Below are the code and all the weights of a small trained network. Each question names an input and a class and asks about switching units off, where a switched-off unit gives its printed mean instead of its output.

import numpy as np


def w(rows, s, z=0):
    codes = np.array(rows[::2]) - 128.0
    scale = np.full(codes.shape[1], s)
    scale[-1] = z or s
    return codes * scale


def f(y):
    return y / 2 * (1 + np.tanh(0.7978845608 * (y + 0.044715 * y**3)))


def log_softmax(a):
    a = a - a.max(-1, keepdims=True)
    return a - np.log(np.exp(a).sum(-1, keepdims=True))


def net(x, mask):
    res = np.array(x, float).reshape(1, 3) / 4 @ E
    y = f(res @ A[0][:, :-1].T + A[0][:, -1])
    res = res + np.where(mask, y, B[0][:, -1]) @ B[0][:, :-1]
    return log_softmax(res[-1] @ U[:, :-1].T + U[:, -1])


A, B = {}, {}
E = w([
[188,67,11],'x0',
[14,121,126],'x1',
[99,1,217],'x2',
],0.012)
A[0] = w([
[91,224,94,65],'N0',
[75,173,230,98],'N1',
[23,53,179,135],'N2',
[14,202,198,125],'N3',
[91,70,148,5],'N4',
[151,245,110,236],'N5',
[208,51,108,235],'N6',
[197,105,66,188],'N7',
[58,212,233,108],'N8',
[231,203,190,134],'N9',
[81,245,76,97],'N10',
],0.012,0.0031)
B[0] = w([
[1,206,84,199],'N0',
[207,12,102,233],'N1',
[85,15,216,243],'N2',
[122,11,16,254],'N3',
[25,100,162,168],'N4',
[9,243,205,237],'N5',
[128,231,62,206],'N6',
[196,216,82,209],'N7',
[190,13,49,254],'N8',
[195,171,220,208],'N9',
[17,217,70,225],'N10',
],0.0091,0.014)
U = w([
[170,68,144,28],'0',
[45,232,134,59],'1',
[105,124,70,1],'2',
[188,175,57,221],'3',
[51,114,221,236],'4',
[226,189,251,161],'5',
],0.014,0.0086)

Each question gives the input, the list of numbers given to net, and the class t.
The units are the neurons (one row each of A and B). Each row of codes is followed by its name. A weight is (code - 128) times the scale printed after its matrix; where a second scale follows, it is the last column's (A, B and U).
mask holds one flag per neuron, in row order. A switched-off neuron (its flag False) gives its mean, the last column of its row in B, instead of its output. The means were averaged over made-up inputs and are rounded, as every weight is.
A unit's drop is (log p(t) with every unit on - log p(t) with that unit switched off) / (log p(t) with every unit on - log p(t) with every unit switched off).
The circuit of an input: a set's keep is (log p(t) with only the set's units on - log p(t) with every unit switched off) / (log p(t) with every unit on - log p(t) with every unit switched off). Starting from all 11 units, units are removed one at a time, each time the one whose removal leaves the highest keep (on an exact tie, the one counted first), for as long as the keep stays at least 0.8.
circuit, biggest first: the units of the circuit, biggest drop first
unit that matters most: the unit with the biggest drop
k most important neurons: the k neurons with the biggest drops, biggest first
drop when u is switched off: that unit's drop, to one decimal
input [-3,-4,7], class 0: circuit, biggest first	[N5]
input [-5,8,-1], class 0: circuit, biggest first	[N1 N8]
input [2,-7,5], class 3: 2 most important neurons	[N6 N2]
input [-7,-1,-3], class 2: 2 most important neurons	[N8 N3]
input [1,-8,0], class 5: 2 most important neurons	[N9 N3]
input [-1,5,-1], class 2: 2 most important neurons	[N5 N3]
input [7,0,5], class 3: 2 most important neurons	[N5 N6]
input [-1,5,-2], class 2: 3 most important neurons	[N3 N5 N9]
input [-4,3,-4], class 2: 4 most important neurons	[N3 N8 N1 N6]
input [0,-5,5], class 5: drop when N3 is switched off	0.4
input [7,5,0], class 3: drop when N5 is switched off	0.2
input [5,3,3], class 4: drop when N1 is switched off	0.7
input [-6,-8,1], class 5: drop when N5 is switched off	0.0
input [7,-7,-8], class 1: unit that matters most	N5
